Here is a tiny trained network, its code and every weight. The questions are about switching its units off for an input and a class, where a switched-off unit gives its printed mean instead of its output.

import numpy as np


def w(rows, s, z=0):
    codes = np.array(rows[::2]) - 128.0
    scale = np.full(codes.shape[1], s)
    scale[-1] = z or s
    return codes * scale


def norm(h):
    return h / np.sqrt((h * h).mean(-1, keepdims=True) + 1e-5)


def f(y):
    return np.maximum(y, 0)


def log_softmax(a):
    a = a - a.max(-1, keepdims=True)
    return a - np.log(np.exp(a).sum(-1, keepdims=True))


def net(x, mask):
    res = np.array(x, float).reshape(1, 8) / 4 @ E
    u = 0
    for l in range(2):
        y = f(norm(res) @ A[l][:, :-1].T + A[l][:, -1])
        res = res + np.where(mask[u : u + 4], y, B[l][:, -1]) @ B[l][:, :-1]
        u += 4
    return log_softmax(norm(res)[-1] @ U[:, :-1].T + U[:, -1])


A, B = {}, {}
E = w([
[66,111,108,174,132,62,42],'x0',
[139,21,36,56,214,84,102],'x1',
[62,52,148,181,254,176,204],'x2',
[115,108,43,206,86,175,79],'x3',
[126,156,130,124,146,5,189],'x4',
[185,145,179,202,100,209,90],'x5',
[238,149,67,174,78,136,104],'x6',
[78,52,156,103,66,66,54],'x7',
],0.0088)
A[0] = w([
[216,121,123,133,122,1,108,37],'L0N0',
[198,132,113,138,90,9,129,1],'L0N1',
[160,28,59,183,123,147,132,114],'L0N2',
[68,106,139,56,54,145,18,47],'L0N3',
],0.0095,0.0053)
B[0] = w([
[101,184,44,6,65,153,66,209],'L0N0',
[168,189,68,149,129,72,76,192],'L0N1',
[169,131,69,172,116,230,63,254],'L0N2',
[29,48,254,126,70,134,68,230],'L0N3',
],0.0092,0.0046)
A[1] = w([
[41,184,87,125,111,88,153,168],'L1N0',
[87,89,66,84,247,140,111,3],'L1N1',
[226,98,107,110,74,31,89,31],'L1N2',
[124,175,124,173,99,143,75,69],'L1N3',
],0.011,0.0058)
B[1] = w([
[234,88,149,199,128,29,168,253],'L1N0',
[33,61,84,102,241,135,147,231],'L1N1',
[12,244,47,14,127,165,120,225],'L1N2',
[155,89,170,95,208,60,169,222],'L1N3',
],0.011,0.0041)
U = w([
[68,56,165,48,173,21,198,71],'0',
[54,170,225,216,181,195,213,30],'1',
[23,73,205,119,25,96,16,217],'2',
[75,241,40,36,53,40,54,172],'3',
[197,66,32,228,75,209,54,4],'4',
[29,40,47,136,249,162,135,72],'5',
[175,187,148,210,84,18,182,6],'6',
[184,230,166,92,64,197,170,153],'7',
],0.016,0.0048)

Each question gives the input, the list of numbers given to net, and the class t.
The units are the neurons (one row each of A and B). Each row of codes is followed by its name. A weight is (code - 128) times the scale printed after its matrix; where a second scale follows, it is the last column's (A, B and U).
mask holds one flag per neuron, layer by layer. A switched-off neuron (its flag False) gives its mean, the last column of its row in B, instead of its output. The means were averaged over made-up inputs and are rounded, as every weight is.
A unit's drop is (log p(t) with every unit on - log p(t) with that unit switched off) / (log p(t) with every unit on - log p(t) with every unit switched off).
The circuit of an input: a set's keep is (log p(t) with only the set's units on - log p(t) with every unit switched off) / (log p(t) with every unit on - log p(t) with every unit switched off). Starting from all 8 units, units are removed one at a time, each time the one whose removal leaves the highest keep (on an exact tie, the one counted first), for as long as the keep stays at least 0.8.
units of the circuit, in order: the units of the circuit, biggest drop first
top k neurons: the k neurons with the biggest drops, biggest first
top k neurons in layer l: the k neurons of layer l with the biggest drops, biggest first
drop when u is switched off: that unit's drop, to one decimal
input [0,6,-2,2,8,-4,-3,-3], class 3: units of the circuit, in order => L0N0
input [7,-5,-5,6,-3,-7,3,-4], class 6: top 3 neurons => L1N0, L1N3, L0N0
input [0,-7,6,2,2,-4,7,-6], class 6: top 2 neurons in layer 1 => L1N1, L1N2
input [5,-3,5,8,1,-2,1,-8], class 4: units of the circuit, in order => L1N1, L0N2
input [8,-8,4,-8,5,-5,-3,-5], class 6: top 2 neurons => L1N0, L1N1
input [8,5,0,-3,6,-8,1,8], class 3: top 3 neurons => L1N2, L0N0, L0N1
input [-5,-8,-8,6,5,4,-4,4], class 6: top 2 neurons in layer 0 => L0N2, L0N0
input [6,-5,3,-3,-7,2,6,-8], class 1: top 2 neurons in layer 1 => L1N3, L1N0
input [7,0,-8,-5,-2,-7,-8,-8], class 0: top 2 neurons in layer 1 => L1N0, L1N2
input [0,-8,-5,1,-1,2,-2,-1], class 6: top 2 neurons in layer 1 => L1N3, L1N2
input [4,-6,-8,6,-3,-4,0,-1], class 2: drop when L0N3 is switched off => 1.0
input [5,3,-2,6,-8,-6,-3,-1], class 2: drop when L0N3 is switched off => 2.0
input [2,-4,-5,-1,0,-5,-7,-3], class 6: drop when L1N0 is switched off => 0.5
input [-8,7,-8,7,1,7,3,1], class 3: units of the circuit, in order => L1N2
